Here is a tiny trained network, its code and every weight. The questions are about switching its units off for an input and a class, where a switched-off unit gives its printed mean instead of its output.

import numpy as np


def w(rows, s, z=0):
    codes = np.array(rows[::2]) - 128.0
    scale = np.full(codes.shape[1], s)
    scale[-1] = z or s
    return codes * scale


def norm(h):
    return h / np.sqrt((h * h).mean(-1, keepdims=True) + 1e-5)


def f(y):
    return np.maximum(y, 0)


def log_softmax(a):
    a = a - a.max(-1, keepdims=True)
    return a - np.log(np.exp(a).sum(-1, keepdims=True))


def net(x, mask):
    res = np.array(x, float).reshape(1, 8) / 4 @ E
    u = 0
    for l in range(3):
        y = f(norm(res) @ A[l][:, :-1].T + A[l][:, -1])
        res = res + np.where(mask[u : u + 9], y, B[l][:, -1]) @ B[l][:, :-1]
        u += 9
    return log_softmax(norm(res)[-1] @ U[:, :-1].T + U[:, -1])


A, B = {}, {}
E = w([
[74,119,60,227,110,116,136,130,161],'x0',
[78,111,79,70,171,178,157,189,125],'x1',
[136,143,133,177,156,193,190,203,24],'x2',
[132,79,173,140,102,66,104,254,157],'x3',
[87,101,218,120,120,110,166,155,184],'x4',
[115,127,94,108,167,96,69,120,127],'x5',
[92,149,149,169,108,144,163,147,146],'x6',
[108,44,114,152,156,124,128,137,110],'x7',
],0.008)
A[0] = w([
[91,110,128,254,95,158,148,203,141,207],'L0N1',
[106,52,197,73,93,119,186,160,112,179],'L0N2',
[172,87,130,146,34,51,86,119,173,102],'L0N3',
[107,157,103,152,124,133,138,76,124,131],'L0N4',
[58,129,156,188,133,144,120,188,115,186],'L0N5',
[116,38,202,88,151,139,134,180,162,47],'L0N6',
[100,53,61,196,116,150,166,119,120,178],'L0N7',
[119,70,189,140,98,147,113,141,171,17],'L0N8',
[99,146,114,185,85,150,127,190,139,9],'L0N9',
],0.01,0.0014)
B[0] = w([
[135,178,121,122,254,76,229,111,164,254],'L0N1',
[117,218,216,80,165,123,125,205,204,215],'L0N2',
[61,168,158,158,152,196,78,175,231,229],'L0N3',
[166,33,101,154,92,140,152,94,182,184],'L0N4',
[162,171,149,98,192,164,144,124,224,213],'L0N5',
[87,199,99,151,175,53,161,171,169,221],'L0N6',
[177,161,103,169,150,95,125,38,54,216],'L0N7',
[117,157,221,143,170,124,149,142,133,182],'L0N8',
[142,136,210,140,178,168,166,110,151,188],'L0N9',
],0.0074,0.0072)
A[1] = w([
[93,147,156,81,83,171,99,137,144,128],'L1N1',
[207,189,182,129,81,189,131,103,111,134],'L1N2',
[184,96,123,70,143,76,158,163,111,8],'L1N3',
[149,162,128,83,89,132,104,188,63,168],'L1N4',
[188,102,128,157,107,113,91,93,135,250],'L1N5',
[117,88,103,1,108,149,130,78,154,138],'L1N6',
[112,173,146,101,159,188,127,156,49,73],'L1N7',
[106,140,135,117,128,86,163,159,219,90],'L1N8',
[87,122,158,175,49,82,40,130,177,188],'L1N9',
],0.01,0.002)
B[1] = w([
[130,74,103,123,134,98,152,142,84,160],'L1N1',
[134,82,40,159,88,141,119,96,8,185],'L1N2',
[144,145,104,64,98,90,174,135,144,146],'L1N3',
[151,117,160,128,61,117,174,124,141,151],'L1N4',
[97,172,115,174,136,133,172,170,144,173],'L1N5',
[35,104,171,97,176,123,134,109,137,181],'L1N6',
[161,99,169,137,51,155,98,143,225,168],'L1N7',
[167,125,162,128,165,148,144,90,127,254],'L1N8',
[197,116,156,189,92,188,95,129,141,188],'L1N9',
],0.012,0.0087)
A[2] = w([
[141,188,147,100,133,176,86,69,155,110],'L2N1',
[178,117,104,129,130,80,201,112,146,44],'L2N2',
[164,112,148,69,164,121,144,140,70,207],'L2N3',
[134,85,106,151,235,128,186,37,138,186],'L2N4',
[127,142,68,180,150,186,220,160,90,136],'L2N5',
[193,123,114,98,121,20,143,171,116,32],'L2N6',
[161,123,83,179,99,142,22,97,128,228],'L2N7',
[190,121,80,86,195,150,167,254,40,4],'L2N8',
[128,126,47,191,175,61,155,104,94,71],'L2N9',
],0.0087,0.0025)
B[2] = w([
[143,85,113,96,155,146,103,181,138,167],'L2N1',
[111,126,137,81,125,108,66,149,20,154],'L2N2',
[139,138,125,147,1,177,240,205,142,160],'L2N3',
[79,145,126,119,130,137,77,185,72,246],'L2N4',
[116,126,130,157,155,86,46,65,158,188],'L2N5',
[146,156,42,81,133,24,111,96,153,140],'L2N6',
[231,156,171,175,132,187,118,170,99,178],'L2N7',
[171,132,192,113,90,36,31,160,254,150],'L2N8',
[122,191,115,95,88,72,197,98,12,173],'L2N9',
],0.0085,0.011)
U = w([
[140,191,220,122,192,133,160,178,207,184],'0',
[100,185,80,183,174,128,141,56,6,160],'1',
[140,85,132,47,32,165,207,137,97,114],'2',
[17,76,89,75,148,167,97,105,123,134],'3',
[94,58,111,173,99,69,143,132,126,2],'4',
[146,145,97,81,69,15,133,169,125,75],'5',
[103,73,127,172,109,85,145,143,109,24],'6',
[210,123,123,205,52,192,89,122,125,177],'7',
],0.015,0.0063)

Each question gives the input, the list of numbers given to net, and the class t.
The units are the neurons (one row each of A and B). Each row of codes is followed by its name. A weight is (code - 128) times the scale printed after its matrix; where a second scale follows, it is the last column's (A, B and U).
mask holds one flag per neuron, layer by layer. A switched-off neuron (its flag False) gives its mean, the last column of its row in B, instead of its output. The means were averaged over made-up inputs and are rounded, as every weight is.
A unit's drop is (log p(t) with every unit on - log p(t) with that unit switched off) / (log p(t) with every unit on - log p(t) with every unit switched off).
The circuit of an input: a set's keep is (log p(t) with only the set's units on - log p(t) with every unit switched off) / (log p(t) with every unit on - log p(t) with every unit switched off). Starting from the 12 units with the biggest drops (on a tie, the unit counted first), units are removed one at a time, each time the one whose removal leaves the highest keep (on an exact tie, the one counted first), for as long as the keep stays at least 0.8.
circuit, biggest first: the units of the circuit, biggest drop first
most important unit: the unit with the biggest drop
top k neurons: the k neurons with the biggest drops, biggest first
top k neurons in layer l: the k neurons of layer l with the biggest drops, biggest first
drop when u is switched off: that unit's drop, to one decimal
input [-3,5,-6,-7,6,-7,-8,-7], class 3: most important unit => L1N6
input [5,-8,-1,-8,-2,-1,-4,-7], class 7: circuit, biggest first => [L0N1; L0N4]
input [0,4,-1,0,1,5,0,-8], class 3: top 2 neurons => [L1N6; L0N2]
input [-3,6,0,4,-8,-5,-8,1], class 5: top 2 neurons => [L1N3; L2N6]
input [-2,2,8,-3,-1,-7,0,3], class 7: circuit, biggest first => [L1N2; L1N7]
input [3,1,2,5,-8,-1,-7,-5], class 7: top 4 neurons => [L0N1; L0N6; L1N7; L0N4]
input [-2,0,-7,3,-2,4,-3,6], class 7: circuit, biggest first => [L1N9; L0N1]
input [4,7,6,7,-8,-2,-6,6], class 5: top 2 neurons => [L2N8; L0N3]
input [0,7,0,-3,-4,2,7,0], class 3: top 2 neurons in layer 1 => [L1N2; L1N7]
input [8,1,1,4,-1,6,6,8], class 1: top 2 neurons in layer 0 => [L0N7; L0N2]
input [8,3,8,-5,8,6,8,4], class 1: top 2 neurons in layer 0 => [L0N7; L0N3]
input [-7,-5,1,6,0,-5,2,-7], class 7: top 2 neurons in layer 1 => [L1N2; L1N9]
input [-6,8,-3,6,-8,4,-7,-6], class 5: top 3 neurons => [L2N6; L1N3; L1N8]
input [5,0,-5,-8,5,-3,-4,7], class 1: circuit, biggest first => [L0N7]
input [2,5,4,1,3,3,-6,8], class 5: top 2 neurons => [L0N3; L0N7]
input [-6,3,6,-1,-7,-3,-8,0], class 2: top 2 neurons in layer 0 => [L0N3; L0N7]
input [-4,-1,-4,-1,-6,5,-4,-1], class 3: top 2 neurons => [L1N6; L0N7]
input [-4,7,1,-6,-4,-3,0,5], class 3: top 2 neurons in layer 1 => [L1N6; L1N9]
input [-3,2,4,-1,1,4,1,-4], class 7: top 2 neurons in layer 1 => [L1N7; L1N2]
input [8,2,-1,0,4,2,-4,8], class 1: circuit, biggest first => [L0N7]
input [0,5,0,6,-6,-7,-6,-5], class 5: drop when L1N3 is switched off => 0.1
input [8,1,-7,-3,-3,0,7,-4], class 7: drop when L0N6 is switched off => 0.1
